Below is a small trained network, with its code and all its weights. Each question gives an input and a target symbol and asks what happens when units are switched off, that is, made to give their printed mean instead of their output.

import numpy as np


def w(rows, s, z=0):
    codes = np.array(rows[::2]) - 128.0
    scale = np.full(codes.shape[1], s)
    scale[-1] = z or s
    return codes * scale


def f(y):
    return y / 2 * (1 + np.tanh(0.7978845608 * (y + 0.044715 * y**3)))


def softmax(a):
    e = np.exp(a - a.max(-1, keepdims=True))
    return e / e.sum(-1, keepdims=True)


def log_softmax(a):
    a = a - a.max(-1, keepdims=True)
    return a - np.log(np.exp(a).sum(-1, keepdims=True))


def net(x, mask):
    ids = ['αβγλμσ'.index(c) for c in x.split()]
    T = len(ids)
    res = E[ids] + P[:T]
    u = 0
    for l in range(2):
        q, k, v = (res @ M[l].T for M in (Q, K, V))
        z = softmax(np.where(np.tri(T) > 0, q @ k.T / 4**0.5, -1e9)) @ v
        res = res + np.where(mask[u], z, O[l][:, -1]) @ O[l][:, :-1]
        u += 1
        y = f(res @ A[l][:, :-1].T + A[l][:, -1])
        res = res + np.where(mask[u : u + 8], y, B[l][:, -1]) @ B[l][:, :-1]
        u += 8
    return log_softmax(res[-1] @ U[:, :-1].T + U[:, -1])


Q, K, V, O, A, B = {}, {}, {}, {}, {}, {}
E = w([
[153,148,70,123,161,83],'α',
[170,95,136,140,85,199],'β',
[160,149,170,143,177,127],'γ',
[101,98,99,55,157,136],'λ',
[77,65,173,129,166,150],'μ',
[191,88,51,254,100,97],'σ',
],0.023)
P = w([
[62,223,157,254,50,72],'0',
[172,151,167,179,69,13],'1',
[162,122,140,152,78,61],'2',
[156,102,118,133,107,103],'3',
[158,100,101,133,133,142],'4',
[154,82,81,121,165,174],'5',
[166,76,79,118,191,202],'6',
[204,52,131,123,136,112],'7',
],0.0078)
Q[0] = w([
[108,125,104,8,156,43],'L0H0',
[198,132,132,98,119,138],'L0H0',
[179,51,155,142,170,66],'L0H0',
[88,172,192,186,111,122],'L0H0',
],0.018)
K[0] = w([
[19,246,154,153,3,73],'L0H0',
[113,191,100,136,220,128],'L0H0',
[160,158,128,147,70,248],'L0H0',
[210,80,172,56,109,78],'L0H0',
],0.012)
V[0] = w([
[36,89,150,115,123,162],'L0H0',
[141,227,150,69,47,183],'L0H0',
[130,210,146,95,173,31],'L0H0',
[36,104,170,166,3,15],'L0H0',
],0.0076)
O[0] = w([
[153,112,108,52,99,35,58],'L0H0',
[152,130,208,203,7,34,76],'L0H0',
[2,113,102,155,130,170,1],'L0H0',
[71,223,152,81,68,137,139],'L0H0',
],0.007,0.0075)
A[0] = w([
[71,93,96,109,166,76,128],'L0N0',
[92,106,133,188,133,113,96],'L0N1',
[129,104,206,80,152,125,86],'L0N2',
[141,140,141,110,182,44,50],'L0N3',
[77,144,190,158,188,112,149],'L0N4',
[124,53,176,112,164,103,132],'L0N5',
[85,97,135,147,178,118,179],'L0N6',
[138,247,105,52,150,116,2],'L0N7',
],0.012,0.0029)
B[0] = w([
[91,76,71,180,73,56,159],'L0N0',
[183,130,124,48,128,112,170],'L0N1',
[173,182,75,180,158,124,206],'L0N2',
[114,112,102,106,146,179,191],'L0N3',
[76,209,123,167,167,153,206],'L0N4',
[146,121,112,128,206,162,254],'L0N5',
[160,206,147,147,151,132,184],'L0N6',
[34,39,117,73,255,165,202],'L0N7',
],0.012,0.0038)
Q[1] = w([
[210,212,222,164,114,107],'L1H0',
[83,81,127,42,61,107],'L1H0',
[48,167,64,97,3,126],'L1H0',
[179,85,139,103,139,227],'L1H0',
],0.016)
K[1] = w([
[213,36,198,172,173,138],'L1H0',
[72,175,182,83,113,60],'L1H0',
[63,182,177,132,190,6],'L1H0',
[155,79,130,131,18,83],'L1H0',
],0.015)
V[1] = w([
[104,206,97,191,129,39],'L1H0',
[213,151,56,110,110,169],'L1H0',
[126,82,1,162,61,71],'L1H0',
[123,101,81,123,230,97],'L1H0',
],0.009)
O[1] = w([
[114,81,121,254,218,172,141],'L1H0',
[143,222,117,134,140,222,247],'L1H0',
[49,215,34,125,77,114,187],'L1H0',
[41,125,164,227,64,83,96],'L1H0',
],0.0077,0.014)
A[1] = w([
[123,25,169,137,90,140,4],'L1N0',
[101,168,84,52,120,92,99],'L1N1',
[210,140,156,111,200,57,150],'L1N2',
[55,204,108,96,130,127,111],'L1N3',
[133,156,224,130,10,149,68],'L1N4',
[46,169,149,162,77,173,147],'L1N5',
[109,72,98,73,128,59,98],'L1N6',
[190,126,166,88,132,157,124],'L1N7',
],0.012,0.0034)
B[1] = w([
[167,182,99,110,104,88,143],'L1N0',
[114,185,94,180,99,143,156],'L1N1',
[114,171,99,103,43,144,231],'L1N2',
[156,65,106,93,16,122,213],'L1N3',
[147,156,154,205,89,202,160],'L1N4',
[153,143,128,153,189,75,206],'L1N5',
[173,146,249,108,159,167,152],'L1N6',
[56,85,179,135,190,56,248],'L1N7',
],0.015,0.016)
U = w([
[155,76,76,90,150,131,116],'α',
[135,179,87,69,170,105,95],'β',
[149,119,147,150,109,163,217],'γ',
[197,89,99,93,184,125,73],'λ',
[141,100,82,132,183,104,8],'μ',
[253,125,64,111,158,125,250],'σ',
],0.0058,0.0018)

Each question gives the input, a string of symbols that net reads in full, and the target symbol t.
The units are the heads (4 rows each of Q, K, V and O) and the neurons (one row each of A and B). Each row of codes is followed by its name. A weight is (code - 128) times the scale printed after its matrix; where a second scale follows, it is the last column's (O, A, B and U).
mask holds one flag per unit, layer by layer, with each layer's heads first. A switched-off unit (its flag False) gives its mean, the last column of its rows in O or B, instead of its output. The means were averaged over made-up inputs and are rounded, as every weight is.
A unit's drop is (log p(t) with every unit on - log p(t) with that unit switched off) / (log p(t) with every unit on - log p(t) with every unit switched off).
The circuit of an input: a set's keep is (log p(t) with only the set's units on - log p(t) with every unit switched off) / (log p(t) with every unit on - log p(t) with every unit switched off). Starting from the 12 units with the biggest drops (on a tie, the unit counted first), units are removed one at a time, each time the one whose removal leaves the highest keep (on an exact tie, the one counted first), for as long as the keep stays at least 0.8.
units of the circuit, in order: the units of the circuit, biggest drop first
k most important neurons: the k neurons with the biggest drops, biggest first
top k neurons in layer l: the k neurons of layer l with the biggest drops, biggest first
input γ α α μ λ α γ, target γ: units of the circuit, in order	[L1H0, L0H0, L1N2, L0N6]
input α μ σ γ λ, target μ: most important neuron	[L1N5]
input σ β β β β λ λ, target α: units of the circuit, in order	[L0H0, L1N3, L0N7]
input β μ μ β, target β: 3 most important neurons	[L1N7, L1N3, L1N2]
input λ α σ α β β γ λ, target γ: units of the circuit, in order	[L0H0, L1N6, L1H0, L0N7]
input β β α μ σ λ β α, target β: top 3 neurons in layer 1	[L1N2, L1N3, L1N7]
input σ λ γ β γ γ α, target α: units of the circuit, in order	[L0H0, L0N7, L1N3]
input μ σ α σ λ, target λ: top 2 neurons in layer 0	[L0N7, L0N4]
input σ σ μ α, target α: units of the circuit, in order	[L0N7, L1N3, L0H0]
input λ σ γ β μ β γ, target β: units of the circuit, in order	[L1H0, L1N2, L1N7, L1N3]
input λ α γ λ λ μ μ, target μ: top 3 neurons in layer 0	[L0N0, L0N2, L0N6]
input γ β γ β, target λ: units of the circuit, in order	[L1H0, L1N2, L1N7]
input α β σ σ β β λ, target μ: units of the circuit, in order	[L0H0, L1H0, L1N5]
input σ λ σ μ γ λ, target α: units of the circuit, in order	[L1N3, L0H0, L0N7]
input γ μ α μ, target μ: 2 most important neurons	[L0N0, L0N2]
input μ β λ, target λ: 4 most important neurons	[L0N4, L1N6, L0N7, L1N2]
input β σ β, target σ: units of the circuit, in order	[L1H0, L1N7, L1N5, L0N7]
input σ μ β σ β, target σ: most important neuron	[L1N7]
input β γ σ β β λ α α, target β: 2 most important neurons	[L1N2, L1N3]
input λ γ β γ α, target γ: 2 most important neurons	[L0N7, L1N6]
input γ γ σ α σ β β λ, target σ: 2 most important neurons	[L0N4, L1N0]
input λ σ σ σ λ, target γ: 3 most important neurons	[L1N6, L0N0, L1N1]
input α γ β σ γ, target σ: top neuron in layer 0	[L0N7]
input σ γ α β μ β, target β: top 2 neurons in layer 0	[L0N5, L0N4]
input λ β β μ γ α, target γ: top 2 neurons in layer 0	[L0N0, L0N7]
